Below are the code and all the weights of a small trained network. Each question names an input and a class and asks about switching units off, where a switched-off unit gives its printed mean instead of its output.

import numpy as np


def w(rows, s, z=0):
    codes = np.array(rows[::2]) - 128.0
    scale = np.full(codes.shape[1], s)
    scale[-1] = z or s
    return codes * scale


def norm(h):
    return h / np.sqrt((h * h).mean(-1, keepdims=True) + 1e-5)


def f(y):
    return y / 2 * (1 + np.tanh(0.7978845608 * (y + 0.044715 * y**3)))


def log_softmax(a):
    a = a - a.max(-1, keepdims=True)
    return a - np.log(np.exp(a).sum(-1, keepdims=True))


def net(x, mask):
    res = np.array(x, float).reshape(1, 5) / 4 @ E
    u = 0
    for l in range(2):
        y = f(norm(res) @ A[l][:, :-1].T + A[l][:, -1])
        res = res + np.where(mask[u : u + 5], y, B[l][:, -1]) @ B[l][:, :-1]
        u += 5
    return log_softmax(norm(res)[-1] @ U[:, :-1].T + U[:, -1])


A, B = {}, {}
E = w([
[195,178,133],'x0',
[194,107,205],'x1',
[183,104,99],'x2',
[135,24,156],'x3',
[174,143,2],'x4',
],0.004)
A[0] = w([
[226,184,148,159],'0.n1',
[65,179,58,170],'0.n2',
[118,241,79,24],'0.n3',
[254,4,139,151],'0.n4',
[78,89,98,3],'0.n5',
],0.0094,0.0032)
B[0] = w([
[79,151,52,209],'0.n1',
[75,242,110,215],'0.n2',
[53,126,255,185],'0.n3',
[35,193,154,255],'0.n4',
[73,45,117,123],'0.n5',
],0.0084,0.0045)
A[1] = w([
[120,124,90,39],'1.n1',
[235,211,38,190],'1.n2',
[157,113,92,3],'1.n3',
[78,244,18,238],'1.n4',
[150,105,2,16],'1.n5',
],0.0068,0.0031)
B[1] = w([
[30,143,108,117],'1.n1',
[70,158,57,144],'1.n2',
[1,78,243,110],'1.n3',
[199,150,105,254],'1.n4',
[161,149,186,120],'1.n5',
],0.0078,0.0087)
U = w([
[103,21,168,92],'0',
[59,169,153,179],'1',
[220,91,112,2],'2',
[149,108,75,61],'3',
[141,250,4,200],'4',
],0.013,0.0066)

Each question gives the input, the list of numbers given to net, and the class t.
The units are the neurons (one row each of A and B). Each row of codes is followed by its name. A weight is (code - 128) times the scale printed after its matrix; where a second scale follows, it is the last column's (A, B and U).
mask holds one flag per neuron, layer by layer. A switched-off neuron (its flag False) gives its mean, the last column of its row in B, instead of its output. The means were averaged over made-up inputs and are rounded, as every weight is.
A unit's drop is (log p(t) with every unit on - log p(t) with that unit switched off) / (log p(t) with every unit on - log p(t) with every unit switched off).
The circuit of an input: a set's keep is (log p(t) with only the set's units on - log p(t) with every unit switched off) / (log p(t) with every unit on - log p(t) with every unit switched off). Starting from all 10 units, units are removed one at a time, each time the one whose removal leaves the highest keep (on an exact tie, the one counted first), for as long as the keep stays at least 0.8.
units of the circuit, in order: the units of the circuit, biggest drop first
top k neurons: the k neurons with the biggest drops, biggest first
top k neurons in layer l: the k neurons of layer l with the biggest drops, biggest first
drop of u: that unit's drop, to one decimal
input [7,1,-7,8,-5], class 0: units of the circuit, in order -> 0.n2
input [1,6,-3,2,-7], class 0: units of the circuit, in order -> 0.n2, 1.n4
input [-7,-1,-4,6,-3], class 0: top 2 neurons -> 0.n2, 0.n4
input [2,1,6,6,1], class 1: top 2 neurons -> 0.n4, 0.n2
input [4,2,-7,6,-6], class 0: units of the circuit, in order -> 0.n2, 0.n4
input [-8,7,6,-2,-5], class 0: top 4 neurons -> 0.n2, 0.n1, 1.n4, 1.n2
input [-1,3,-8,-5,1], class 1: top 2 neurons in layer 0 -> 0.n3, 0.n1
input [-3,6,2,1,1], class 1: top 2 neurons -> 0.n4, 0.n2
input [3,-5,-8,-1,4], class 1: top 2 neurons -> 0.n3, 0.n1
input [-4,7,2,7,8], class 1: drop of 0.n3 -> -0.5
input [-4,1,-3,1,-2], class 0: drop of 0.n4 -> 0.2
input [-1,0,3,5,-2], class 1: drop of 0.n4 -> 1.5
